Here is a tiny trained network, its code and every weight. The questions are about switching its units off for an input and a class, where a switched-off unit gives its printed mean instead of its output.

import numpy as np


def w(rows, s, z=0):
    codes = np.array(rows[::2]) - 128.0
    scale = np.full(codes.shape[1], s)
    scale[-1] = z or s
    return codes * scale


def norm(h):
    return h / np.sqrt((h * h).mean(-1, keepdims=True) + 1e-5)


def f(y):
    return np.maximum(y, 0)


def log_softmax(a):
    a = a - a.max(-1, keepdims=True)
    return a - np.log(np.exp(a).sum(-1, keepdims=True))


def net(x, mask):
    res = np.array(x, float).reshape(1, 5) / 4 @ E
    u = 0
    for l in range(4):
        y = f(norm(res) @ A[l][:, :-1].T + A[l][:, -1])
        res = res + np.where(mask[u : u + 9], y, B[l][:, -1]) @ B[l][:, :-1]
        u += 9
    return log_softmax(norm(res)[-1] @ U[:, :-1].T + U[:, -1])


A, B = {}, {}
E = w([
[92,186,97,188,181,180],'x0',
[136,129,133,131,125,124],'x1',
[190,104,5,153,95,112],'x2',
[144,29,173,231,140,64],'x3',
[65,133,127,159,13,158],'x4',
],0.0026)
A[0] = w([
[121,139,104,94,204,55,30],'0.n0',
[192,40,199,212,103,68,77],'0.n1',
[179,144,130,107,223,98,5],'0.n2',
[146,159,117,128,211,87,61],'0.n3',
[124,124,113,190,90,234,91],'0.n4',
[51,122,119,149,52,151,16],'0.n5',
[180,145,118,144,240,144,72],'0.n6',
[81,137,242,68,173,212,58],'0.n7',
[18,170,44,167,193,252,111],'0.n8',
],0.0035,0.0033)
B[0] = w([
[212,90,160,50,170,139,139],'0.n0',
[55,73,74,110,222,249,198],'0.n1',
[228,94,184,43,214,55,146],'0.n2',
[208,94,184,85,117,136,151],'0.n3',
[187,95,178,62,103,75,170],'0.n4',
[131,107,177,122,7,157,147],'0.n5',
[234,75,186,60,115,34,172],'0.n6',
[32,132,69,141,154,4,212],'0.n7',
[216,132,228,251,128,96,252],'0.n8',
],0.0029,0.0028)
A[1] = w([
[147,202,106,67,145,175,34],'1.n0',
[103,253,120,52,79,204,64],'1.n1',
[193,170,116,111,104,152,133],'1.n2',
[178,236,147,98,130,152,158],'1.n3',
[114,189,96,153,194,108,84],'1.n4',
[122,222,101,67,128,163,3],'1.n5',
[172,55,200,182,117,100,155],'1.n6',
[213,81,96,183,104,112,185],'1.n7',
[154,169,140,54,111,139,117],'1.n8',
],0.0037,0.0019)
B[1] = w([
[105,35,103,134,199,141,176],'1.n0',
[85,40,108,208,197,227,240],'1.n1',
[54,130,141,133,173,98,195],'1.n2',
[132,40,111,178,163,117,241],'1.n3',
[153,76,176,134,99,102,170],'1.n4',
[114,39,84,117,149,188,176],'1.n5',
[98,178,77,130,196,220,237],'1.n6',
[40,255,127,69,168,127,254],'1.n7',
[126,56,117,181,193,178,191],'1.n8',
],0.0034,0.0023)
A[2] = w([
[133,33,120,8,87,113,137],'2.n0',
[165,131,142,126,184,112,152],'2.n1',
[64,170,132,205,6,177,117],'2.n2',
[94,195,120,26,99,107,142],'2.n3',
[158,183,36,132,103,75,36],'2.n4',
[116,68,149,228,122,78,58],'2.n5',
[149,132,131,2,88,144,115],'2.n6',
[140,47,133,201,136,99,4],'2.n7',
[91,4,129,94,107,118,178],'2.n8',
],0.004,0.0022)
B[2] = w([
[156,164,150,254,152,114,204],'2.n0',
[121,96,135,154,30,143,214],'2.n1',
[231,41,189,60,116,84,253],'2.n2',
[111,101,133,191,181,141,162],'2.n3',
[78,205,113,117,118,62,160],'2.n4',
[139,99,47,85,182,202,166],'2.n5',
[133,117,157,182,209,160,164],'2.n6',
[111,135,111,104,168,198,141],'2.n7',
[167,217,131,192,156,156,245],'2.n8',
],0.0043,0.0025)
A[3] = w([
[138,101,159,92,113,40,203],'3.n0',
[170,130,106,68,182,80,8],'3.n1',
[162,149,180,186,187,116,243],'3.n2',
[93,109,136,135,2,173,133],'3.n3',
[37,147,83,148,146,113,190],'3.n4',
[96,166,118,81,130,135,79],'3.n5',
[153,129,24,151,87,101,106],'3.n6',
[20,102,199,127,130,104,145],'3.n7',
[185,132,116,176,157,116,178],'3.n8',
],0.0058,0.0012)
B[3] = w([
[162,121,24,121,142,202,154],'3.n0',
[152,56,203,92,89,106,155],'3.n1',
[138,140,81,120,4,129,255],'3.n2',
[230,56,187,65,187,87,157],'3.n3',
[201,122,88,32,86,143,178],'3.n4',
[125,118,130,148,76,159,130],'3.n5',
[86,232,194,99,232,94,170],'3.n6',
[175,209,28,83,189,71,186],'3.n7',
[78,143,205,111,63,178,205],'3.n8',
],0.0043,0.0055)
U = w([
[230,30,215,70,129,88,168],'0',
[98,61,67,160,245,253,132],'1',
[112,254,89,76,204,23,158],'2',
[146,196,164,236,31,168,117],'3',
[154,136,95,100,80,164,225],'4',
[50,84,91,120,53,73,49],'5',
[24,43,101,92,99,42,3],'6',
[10,52,116,96,109,32,12],'7',
],0.0078,0.0062)

Each question gives the input, the list of numbers given to net, and the class t.
The units are the neurons (one row each of A and B). Each row of codes is followed by its name. A weight is (code - 128) times the scale printed after its matrix; where a second scale follows, it is the last column's (A, B and U).
mask holds one flag per neuron, layer by layer. A switched-off neuron (its flag False) gives its mean, the last column of its row in B, instead of its output. The means were averaged over made-up inputs and are rounded, as every weight is.
A unit's drop is (log p(t) with every unit on - log p(t) with that unit switched off) / (log p(t) with every unit on - log p(t) with every unit switched off).
The circuit of an input: a set's keep is (log p(t) with only the set's units on - log p(t) with every unit switched off) / (log p(t) with every unit on - log p(t) with every unit switched off). Starting from the 12 units with the biggest drops (on a tie, the unit counted first), units are removed one at a time, each time the one whose removal leaves the highest keep (on an exact tie, the one counted first), for as long as the keep stays at least 0.8.
circuit, biggest first: the units of the circuit, biggest drop first
most important unit: the unit with the biggest drop
top k neurons: the k neurons with the biggest drops, biggest first
k most important neurons of layer l: the k neurons of layer l with the biggest drops, biggest first
input [-7,-5,6,8,-1], class 1: most important unit : 0.n1
input [-4,-8,8,4,2], class 2: circuit, biggest first : 3.n6, 1.n7
input [-8,-1,1,1,-7], class 3: 4 most important neurons of layer 2 : 2.n0, 2.n2, 2.n1, 2.n8
input [6,-1,6,-2,7], class 0: top 2 neurons : 2.n2, 3.n3
input [7,2,-8,0,-3], class 2: circuit, biggest first : 3.n7, 0.n7
input [-5,-7,-3,7,-5], class 1: circuit, biggest first : 0.n1, 2.n2, 1.n6
input [1,6,-4,3,-4], class 4: top 3 neurons : 3.n2, 2.n1, 2.n2
input [-2,4,5,4,-3], class 2: circuit, biggest first : 1.n7, 2.n2
input [3,7,-8,-8,-1], class 1: top 2 neurons : 1.n1, 1.n5
input [4,-4,3,-1,-6], class 0: circuit, biggest first : 3.n1, 0.n6
input [-8,3,-1,2,6], class 3: circuit, biggest first : 2.n0, 2.n8
input [-6,4,-4,-5,5], class 3: top 3 neurons : 2.n8, 2.n0, 0.n8
input [0,6,-7,-7,2], class 1: top 2 neurons : 1.n1, 1.n5
input [-1,0,-2,4,2], class 1: circuit, biggest first : 0.n1
input [-2,-7,7,4,-1], class 2: top 2 neurons : 3.n6, 1.n7
input [-1,-2,2,-7,7], class 0: top 2 neurons : 3.n3, 2.n2
input [-6,-2,2,-5,-4], class 3: top 4 neurons : 2.n0, 2.n8, 1.n6, 0.n1
input [-3,-5,-5,-4,5], class 0: top 3 neurons : 3.n3, 1.n1, 1.n7
input [-8,8,6,7,-3], class 3: 3 most important neurons of layer 1 : 1.n1, 1.n3, 1.n7
input [7,-1,0,4,0], class 3: most important unit : 0.n8
input [8,0,-5,-2,-1], class 3: circuit, biggest first : 0.n8, 3.n2
input [2,0,6,7,-2], class 1: top 3 neurons : 0.n1, 3.n7, 3.n2
input [-3,-3,-8,1,-7], class 2: top 3 neurons : 3.n7, 0.n7, 2.n2
input [0,8,-7,-8,-6], class 1: top 3 neurons : 1.n1, 1.n5, 1.n8
input [8,1,-1,4,8], class 0: top 2 neurons : 2.n2, 3.n3
input [1,5,-7,6,2], class 2: 2 most important neurons of layer 0 : 0.n8, 0.n7
input [6,2,0,-4,3], class 3: circuit, biggest first : 0.n8
input [4,-4,7,-5,-4], class 2: 3 most important neurons of layer 0 : 0.n8, 0.n1, 0.n6
